Below are the code and all the weights of a small trained network. Each question names an input and a class and asks about switching units off, where a switched-off unit gives its printed mean instead of its output.

import numpy as np


def w(rows, s, z=0):
    codes = np.array(rows[::2]) - 128.0
    scale = np.full(codes.shape[1], s)
    scale[-1] = z or s
    return codes * scale


def f(y):
    return np.maximum(y, 0)


def log_softmax(a):
    a = a - a.max(-1, keepdims=True)
    return a - np.log(np.exp(a).sum(-1, keepdims=True))


def net(x, mask):
    res = np.array(x, float).reshape(1, 3) / 4 @ E
    y = f(res @ A[0][:, :-1].T + A[0][:, -1])
    res = res + np.where(mask, y, B[0][:, -1]) @ B[0][:, :-1]
    return log_softmax(res[-1] @ U[:, :-1].T + U[:, -1])


A, B = {}, {}
E = w([
[102,124,87,245,65,197,117,211,23,170],'x0',
[204,88,71,17,90,160,26,86,100,211],'x1',
[206,223,51,174,65,157,113,83,117,24],'x2',
],0.011)
A[0] = w([
[114,183,106,227,80,168,161,154,56,120,4],'N0',
[248,231,67,137,91,119,135,84,96,74,155],'N1',
[107,58,182,88,189,91,171,104,192,179,131],'N2',
[113,210,131,149,111,84,221,101,181,10,164],'N3',
[212,142,110,88,117,129,74,61,169,128,56],'N4',
[193,194,89,152,67,180,120,134,79,148,114],'N5',
[48,198,142,229,105,116,237,238,109,125,116],'N6',
[93,84,58,138,51,205,93,217,47,177,146],'N7',
[166,254,99,102,152,117,157,61,184,57,109],'N8',
[89,91,121,153,172,112,160,138,120,208,73],'N9',
],0.0087,0.0036)
B[0] = w([
[85,118,91,27,136,230,109,104,141,79,222],'N0',
[141,83,169,37,67,228,91,59,77,109,233],'N1',
[42,128,133,113,210,37,115,108,116,151,201],'N2',
[171,107,210,255,141,150,144,129,73,57,235],'N3',
[83,173,115,58,45,169,75,97,189,125,181],'N4',
[167,60,169,78,139,64,83,83,104,147,208],'N5',
[23,199,31,109,142,177,182,130,199,135,251],'N6',
[148,111,148,166,16,102,105,115,126,197,244],'N7',
[187,86,153,229,91,70,112,66,130,117,206],'N8',
[129,100,165,124,144,164,118,175,97,185,171],'N9',
],0.0089,0.018)
U = w([
[79,107,164,69,226,68,123,135,144,184,180],'0',
[73,205,81,156,147,206,226,163,163,93,171],'1',
[155,188,74,106,142,129,103,178,187,88,2],'2',
[168,94,173,254,48,130,105,203,95,236,125],'3',
[175,161,113,130,154,146,121,141,123,116,16],'4',
[126,120,78,30,34,186,40,85,128,148,200],'5',
[204,105,186,177,96,170,92,85,93,44,28],'6',
[139,133,172,197,158,56,132,91,185,89,193],'7',
],0.0098,0.0039)

Each question gives the input, the list of numbers given to net, and the class t.
The units are the neurons (one row each of A and B). Each row of codes is followed by its name. A weight is (code - 128) times the scale printed after its matrix; where a second scale follows, it is the last column's (A, B and U).
mask holds one flag per neuron, in row order. A switched-off neuron (its flag False) gives its mean, the last column of its row in B, instead of its output. The means were averaged over made-up inputs and are rounded, as every weight is.
A unit's drop is (log p(t) with every unit on - log p(t) with that unit switched off) / (log p(t) with every unit on - log p(t) with every unit switched off).
The circuit of an input: a set's keep is (log p(t) with only the set's units on - log p(t) with every unit switched off) / (log p(t) with every unit on - log p(t) with every unit switched off). Starting from all 10 units, units are removed one at a time, each time the one whose removal leaves the highest keep (on an exact tie, the one counted first), for as long as the keep stays at least 0.8.
units of the circuit, in order: the units of the circuit, biggest drop first
unit that matters most: the unit with the biggest drop
k most important neurons: the k neurons with the biggest drops, biggest first
drop when u is switched off: that unit's drop, to one decimal
input [5,-2,-3], class 1: units of the circuit, in order	N6
input [5,-7,8], class 1: 4 most important neurons	N6; N3; N0; N7
input [4,-1,-2], class 1: units of the circuit, in order	N1; N6
input [-4,3,-2], class 0: units of the circuit, in order	N1; N2
input [-2,3,-2], class 0: units of the circuit, in order	N1; N7
input [4,0,-3], class 3: 2 most important neurons	N1; N4
input [5,2,-2], class 3: 2 most important neurons	N1; N7
input [-4,8,-5], class 0: 2 most important neurons	N2; N1
input [-7,-1,-3], class 0: 2 most important neurons	N2; N7
input [0,0,2], class 6: 2 most important neurons	N6; N0
input [-4,4,-5], class 0: drop when N6 is switched off	0.0
input [6,-6,4], class 1: drop when N6 is switched off	2.6
input [6,-5,2], class 1: drop when N6 is switched off	0.7
input [1,0,-4], class 0: unit that matters most	N3
